Below is a small trained network, with its code and all its weights. Each question gives an input and a target symbol and asks what happens when units are switched off, that is, made to give their printed mean instead of their output.

import numpy as np


def w(rows, s, z=0):
    codes = np.array(rows[::2]) - 128.0
    scale = np.full(codes.shape[1], s)
    scale[-1] = z or s
    return codes * scale


def norm(h):
    return h / np.sqrt((h * h).mean(-1, keepdims=True) + 1e-5)


def f(y):
    return np.maximum(y, 0)


def softmax(a):
    e = np.exp(a - a.max(-1, keepdims=True))
    return e / e.sum(-1, keepdims=True)


def log_softmax(a):
    a = a - a.max(-1, keepdims=True)
    return a - np.log(np.exp(a).sum(-1, keepdims=True))


def net(x, mask):
    ids = ['ΔΘΛΨΩαβεημξπτ'.index(c) for c in x.split()]
    T = len(ids)
    res = E[ids] + P[:T]
    u = 0
    for l in range(2):
        r = norm(res)
        for j in range(2):
            rows = slice(2 * j, 2 * j + 2)
            q, k, v = (r @ M[l][rows].T for M in (Q, K, V))
            z = softmax(np.where(np.tri(T) > 0, q @ k.T / 2**0.5, -1e9)) @ v
            o = O[l][rows]
            res = res + np.where(mask[u + j], z, o[:, -1]) @ o[:, :-1]
        u += 2
        y = f(norm(res) @ A[l][:, :-1].T + A[l][:, -1])
        res = res + np.where(mask[u : u + 8], y, B[l][:, -1]) @ B[l][:, :-1]
        u += 8
    return log_softmax(norm(res)[-1] @ U[:, :-1].T + U[:, -1])


Q, K, V, O, A, B = {}, {}, {}, {}, {}, {}
E = w([
[131,226,118,116,65,137,117,114],'Δ',
[133,173,148,92,46,140,129,128],'Θ',
[178,131,146,136,38,144,144,142],'Λ',
[149,152,144,118,28,108,152,113],'Ψ',
[128,89,102,58,15,92,136,185],'Ω',
[141,149,136,26,39,51,178,168],'α',
[145,66,58,34,82,90,182,99],'β',
[88,189,41,73,189,156,78,207],'ε',
[180,26,113,223,177,137,184,70],'η',
[167,95,124,71,162,149,193,109],'μ',
[142,91,19,161,155,192,39,162],'ξ',
[137,85,211,7,194,136,70,217],'π',
[201,91,160,36,120,160,28,94],'τ',
],0.015)
P = w([
[191,190,72,175,61,199,170,139],'0',
[71,117,114,109,55,245,146,127],'1',
[166,152,79,148,94,139,150,147],'2',
[48,82,164,101,88,160,119,112],'3',
[164,142,104,163,131,74,117,130],'4',
[47,97,180,111,131,72,73,82],'5',
[190,132,115,171,139,4,96,132],'6',
],0.017)
Q[0] = w([
[152,135,88,123,131,103,101,123],'L0H1',
[193,135,97,127,134,81,152,143],'L0H1',
[151,139,132,139,98,74,101,135],'L0H2',
[113,147,89,129,123,91,252,152],'L0H2',
],0.043)
K[0] = w([
[148,106,162,97,136,67,89,122],'L0H1',
[155,108,137,133,163,68,7,118],'L0H1',
[159,90,143,97,158,36,131,92],'L0H2',
[124,106,134,112,185,142,252,125],'L0H2',
],0.035)
V[0] = w([
[176,124,117,105,109,175,69,58],'L0H1',
[185,127,195,86,151,149,81,119],'L0H1',
[89,138,158,184,119,114,193,252],'L0H2',
[133,159,185,70,200,141,230,145],'L0H2',
],0.019)
O[0] = w([
[23,175,84,157,129,92,175,72,254],'L0H1',
[121,127,31,90,128,206,2,68,126],'L0H1',
[156,186,120,159,66,158,32,154,56],'L0H2',
[188,188,115,62,188,148,83,43,22],'L0H2',
],0.0088,0.0082)
A[0] = w([
[72,128,174,161,191,208,129,188,45],'L0N1',
[148,67,130,91,112,204,84,129,78],'L0N2',
[218,112,138,81,173,147,170,111,2],'L0N3',
[66,158,134,116,220,131,104,177,54],'L0N4',
[36,115,232,107,135,88,66,105,42],'L0N5',
[20,91,249,85,140,238,125,108,198],'L0N6',
[107,96,207,214,183,157,96,53,134],'L0N7',
[171,125,78,136,128,85,148,130,109],'L0N8',
],0.018,0.0041)
B[0] = w([
[191,178,34,132,144,151,96,104,156],'L0N1',
[173,68,60,95,109,156,161,158,151],'L0N2',
[96,212,103,154,197,152,123,7,153],'L0N3',
[91,199,156,156,125,40,115,123,146],'L0N4',
[81,63,218,109,114,56,148,171,198],'L0N5',
[37,121,104,126,39,24,128,52,246],'L0N6',
[156,130,140,189,120,134,116,62,144],'L0N7',
[199,192,141,161,146,142,147,130,176],'L0N8',
],0.018,0.011)
Q[1] = w([
[107,153,171,52,104,159,106,123],'L1H1',
[219,119,24,233,86,6,98,56],'L1H1',
[177,138,152,139,89,101,166,117],'L1H2',
[131,165,108,142,170,98,139,189],'L1H2',
],0.021)
K[1] = w([
[181,174,133,102,92,134,156,121],'L1H1',
[89,33,153,169,253,91,71,184],'L1H1',
[114,82,145,158,231,97,42,163],'L1H2',
[119,63,129,175,194,117,91,119],'L1H2',
],0.027)
V[1] = w([
[104,145,129,192,155,158,164,76],'L1H1',
[80,46,24,172,189,127,159,190],'L1H1',
[181,39,165,176,90,178,165,26],'L1H2',
[119,159,171,3,86,147,184,142],'L1H2',
],0.026)
O[1] = w([
[108,132,106,151,158,150,95,29,213],'L1H1',
[80,186,4,216,90,152,233,157,253],'L1H1',
[247,71,85,99,68,2,138,78,44],'L1H2',
[104,100,185,12,87,163,106,156,221],'L1H2',
],0.0099,0.0051)
A[1] = w([
[2,69,71,118,92,102,94,51,2],'L1N1',
[195,120,117,98,143,157,90,168,22],'L1N2',
[166,92,150,115,156,145,198,107,70],'L1N3',
[92,73,161,144,111,108,77,95,105],'L1N4',
[113,123,143,143,194,169,123,176,65],'L1N5',
[195,44,37,96,136,230,104,163,129],'L1N6',
[172,73,82,141,114,148,99,110,125],'L1N7',
[129,114,135,161,101,89,124,115,14],'L1N8',
],0.035,0.008)
B[1] = w([
[19,145,77,83,90,30,40,125,253],'L1N1',
[168,205,97,142,92,131,100,134,143],'L1N2',
[144,122,106,82,172,119,130,167,135],'L1N3',
[116,108,123,116,157,128,197,120,170],'L1N4',
[93,96,130,119,201,151,87,184,137],'L1N5',
[157,1,81,69,94,216,154,69,155],'L1N6',
[140,120,117,163,138,191,95,141,144],'L1N7',
[93,100,161,122,136,91,99,134,152],'L1N8',
],0.036,0.041)
U = w([
[90,181,231,187,88,188,140,50,134],'Δ',
[85,121,208,90,138,145,246,106,224],'Θ',
[136,105,233,209,104,156,53,118,101],'Λ',
[116,76,231,110,123,48,158,102,249],'Ψ',
[144,108,187,157,24,123,185,249,84],'Ω',
[217,243,151,90,76,131,65,168,100],'α',
[189,149,65,32,183,77,217,222,3],'β',
[100,148,149,141,226,186,84,211,155],'ε',
[231,91,90,197,180,30,84,132,34],'η',
[167,197,135,108,247,109,129,21,106],'μ',
[112,187,50,214,135,127,254,129,100],'ξ',
[160,76,70,90,83,212,153,117,216],'π',
[52,174,66,84,100,70,72,108,114],'τ',
],0.0082,0.0029)

Each question gives the input, a string of symbols that net reads in full, and the target symbol t.
The units are the heads (2 rows each of Q, K, V and O) and the neurons (one row each of A and B). Each row of codes is followed by its name. A weight is (code - 128) times the scale printed after its matrix; where a second scale follows, it is the last column's (O, A, B and U).
mask holds one flag per unit, layer by layer, with each layer's heads first. A switched-off unit (its flag False) gives its mean, the last column of its rows in O or B, instead of its output. The means were averaged over made-up inputs and are rounded, as every weight is.
A unit's drop is (log p(t) with every unit on - log p(t) with that unit switched off) / (log p(t) with every unit on - log p(t) with every unit switched off).
The circuit of an input: a set's keep is (log p(t) with only the set's units on - log p(t) with every unit switched off) / (log p(t) with every unit on - log p(t) with every unit switched off). Starting from the 12 units with the biggest drops (on a tie, the unit counted first), units are removed one at a time, each time the one whose removal leaves the highest keep (on an exact tie, the one counted first), for as long as the keep stays at least 0.8.
circuit, biggest first: the units of the circuit, biggest drop first
top k neurons: the k neurons with the biggest drops, biggest first
k most important neurons of layer l: the k neurons of layer l with the biggest drops, biggest first
heads that matter: for each layer, one digit per head in row order, 1 if its drop is at least 0.15 and else 0, layers parted by /
input ε Λ Ω, target ε: circuit, biggest first : [L1H2, L0N6, L1N1, L1N5]
input ε α Ψ, target ε: circuit, biggest first : [L1H2, L1N1, L1N5, L0N6]
input ε Λ Ψ Ψ Λ, target Ψ: circuit, biggest first : [L1N1, L1N8, L0N6, L1H1]
input Δ ε ε Ω α α Δ, target α: top 2 neurons : [L0N5, L1N1]
input Δ Ω Θ β Ψ, target β: heads that matter : 00 / 00
input α Ω η Θ Ω, target η: heads that matter : 00 / 01
input Λ Δ μ, target μ: circuit, biggest first : [L0H2, L1N1, L0N6, L0N3]
input Δ α Θ, target α: heads that matter : 01 / 10
input Ω τ τ Δ π ε ξ, target π: heads that matter : 10 / 00
input Λ Θ μ Θ μ, target μ: heads that matter : 00 / 00
input ξ Ψ π, target π: circuit, biggest first : [L0H1, L0N2, L1N6]
input Θ β α η Ψ, target η: heads that matter : 00 / 01
input Λ Ψ Θ Ψ Ω π μ, target π: circuit, biggest first : [L0H1, L1N6, L0N6]
input Ψ Ω α β Δ, target β: top 3 neurons : [L0N6, L1N1, L1N3]
input η η τ η ξ Ψ Θ, target ξ: circuit, biggest first : [L0N6, L1N1, L1H2]
input Ω α Θ Ω α, target α: top 2 neurons : [L1N1, L0N6]
input μ α α α Ψ η β, target η: 2 most important neurons of layer 0 : [L0N7, L0N6]
input Ω Δ α α, target Ψ: top 2 neurons : [L0N5, L1N1]
input μ τ Λ Θ μ Λ Ψ, target μ: top 2 neurons : [L1N1, L0N3]
input π τ α Δ ε Θ Θ, target ε: top 3 neurons : [L0N6, L1N1, L1N5]
input Ψ π β α α, target β: heads that matter : 01 / 00
input Ω Ω τ Λ μ α Ψ, target μ: top 4 neurons : [L0N3, L1N1, L0N6, L0N5]
input η Λ Θ, target η: heads that matter : 00 / 01
input Ω μ α, target μ: top 3 neurons : [L0N3, L1N1, L0N6]
input Θ ξ Θ, target ξ: heads that matter : 00 / 00
input Ω Λ Ψ β α, target β: top 2 neurons : [L1N1, L1N3]
